pef: 3.293; -0.753; -2.821; -2.182; 0.431; 0.768; 0.055; -5.030; 1.265; 2.946; 2.324; 1.799; 0.948; 0.541; -2.224; -1.165; 1.474; -2.168; 0.480; 1.569; -2.290; -2.691; 1.267; 3.448; -2.718; -1.086; -2.041; 0.535; -1.545; 0.697; -4.977; -2.977; -0.876; -0.072; -2.260; -0.259
pevap: 0.984; 2.384; -1.369; -0.018; -2.550; -1.209; -2.734; 2.544; -1.155; 0.890; 2.272; 0.297; -1.076; 3.497; -0.793; -1.853; 2.892; -0.072; -1.728; 0.776; -2.224; -0.715; 0.548; -2.801; 1.071; -4.826; 3.410; -1.721; -1.567; -0.731; -2.243; -1.705; 4.199; 0.847; -8.569; 0.932
riba: 2.703; 1.266; 1.058; 0.039; 0.353; -0.110; -1.770; 1.183; -1.040; -1.731; -0.881; 3.449; -1.484; -0.187; -1.503; 1.080; 1.435; -2.418; -0.971; 2.051; -0.521; 0.401; -1.360; 1.855; 2.958; -0.643; 2.294; 1.581; 3.010; -1.837; 2.104; -1.253; -1.136; 3.860; -0.842; -3.362
seki: -0.747; 1.706; 2.623; -1.599; 6.761; 3.655; -5.090; 3.104; -2.749; 1.425; -1.617; -1.248; -2.053; 1.395; -3.801; -0.807; 3.565; -5.193; 0.752; -0.303; -1.723; -2.137; -0.003; 7.215; -1.495; -0.593; 8.124; 2.162; -2.969; 1.763; 0.209; -2.719; 2.958; 0.987; -3.812; 2.376
present: 3.104; -2.749; 1.424; -1.617; -1.248  no
present: 0.890; 2.272  yes
present: -1.369; -0.018  yes
present: 0.298; -1.076  no
present: 0.039; 1.058; 1.266  no
present: -2.691; 1.267  yes
present: -1.136; 3.860; -0.842; -3.362  yes

kivup: -1.106; 2.512; -0.050; 1.655; 0.183; -0.308; -1.864; -0.586; -0.726; -0.242; -0.638; -0.401; 0.371; 1.242; -0.168; -1.640; -0.768; 0.656; -0.073; 0.058; 1.344; 0.567; -0.368; -0.939; 0.684; 0.231; 0.938; 1.096; 0.700; 0.552
fuzed: -1.167; 0.109; -1.273; 2.509; 0.481; -1.450; 1.821; 1.780; -0.331; -0.041; 2.880; 2.256; 0.039; -0.290; -0.392; -0.369; 0.007; -2.001; 1.153; 0.404; 0.880; 1.673; -2.283; -0.380; 0.079; -0.186; 1.655; 0.285; -1.669; 0.200
tete: 1.193; 0.092; 0.738; -1.239; 1.292; -1.981; 0.955; 2.003; 1.034; 0.585; 0.359; -3.356; -0.943; 0.209; 0.337; 2.227; 2.861; 1.640; -4.167; -0.917; 2.409; -1.775; 1.264; -2.322; -0.834; 0.931; 1.409; -0.647; 1.541; 0.285
mana: -5.076; -1.467; 0.550; 4.312; 1.376; 0.831; -4.614; -1.004; -0.883; 3.308; 4.685; 1.913; -1.013; 1.326; -6.601; 0.304; 5.373; 0.882; 1.368; -0.633; -0.658; 0.453; 1.698; -2.716; 3.617; -0.081; 3.095; -1.746; -3.444; -3.029
tep: 0.199; -0.374; -1.484; -1.363; 0.780; -1.164; 1.387; -0.512; 0.240; 0.358; -1.384; -0.728; -1.018; -0.855; 0.153; -0.500; -0.913; 0.557; -2.179; 0.783; 0.965; -0.085; -0.437; 4.153; -0.076; 0.769; -1.801; -0.006; -2.724; 1.338
Livok: -5.076; -1.467; 0.550; 4.312; 1.376; 0.831; -4.614; -1.004; -0.883; 3.308; 4.685; 1.913; -1.013; 1.326; -6.601; 0.304; 5.373; 0.882; 1.368; -0.633; -0.658; 0.453; 1.698; -2.716; 3.617; -1.523; -3.036; -1.746; -3.444; -3.029
gisu: -1.805; 0.300; -0.658; 1.867; 1.075; -0.765; -1.290; -0.697; 0.461; 1.449; 1.675; 0.827; -0.272; 0.156; -3.558; 0.187; 0.872; 0.379; -0.352; 0.877; -0.041; -0.238; -0.038; -1.405; 1.170; -0.383; -1.001; -0.938; 0.024; -1.065
dafov: 1.794; 2.581; -2.366; -0.222; 0.009; -0.417; 4.356; -0.457; 0.342; -0.174; -1.492; 0.627; -0.664; -1.117; -0.253; -0.263; -1.997; 0.175; -1.591; 2.159; -0.480; 0.320; -0.420; 0.284; -2.752; 0.029; 0.423; 2.629; 3.195; 0.392
filus: 0.934; -0.578; -1.405; -2.055; 0.639; -1.554; 2.368; -0.503; 0.485; 1.285; -1.836; -0.524; -0.795; -0.764; -0.005; 0.409; -1.504; 0.985; -3.245; 1.192; 1.529; 0.534; -0.890; 3.737; 0.600; 0.190; -1.051; 0.085; -3.334; 0.932
zopi: 0.646; -0.525; 0.101; 0.067; -0.073; 0.610; 0.740; -1.039; 1.443; -0.779; -1.454; 1.623; -0.848; -0.216; -1.761; 0.582; 4.993; -1.139; -1.826; 1.583; -0.322; -1.444; 0.990; 1.314; 1.958; -0.348; -1.611; -1.668; 1.191; 2.001
present: -1.117; -0.252; -0.263  no
present: -5.077; -1.467; 0.550; 4.312  no

biz: -2.088; 8.558; 1.370; -4.064; 1.198; -1.841
kag: 5.908; 3.107; 0.462; -5.362; -0.516; -4.300
Dabe: 5.862; 2.237; 2.368; 2.588; 5.324; -2.998
tokav: 5.908; 3.107; 0.462; -5.362; 0.732; -4.811
Vafop: 5.232; 0.204; 2.264; 1.997; -4.798; 5.727
present: -4.811; 0.732; -5.362  no
present: 5.908; 3.107; 0.462; -5.362  yes
present: 5.908; 3.107; 0.462; -5.362  yes

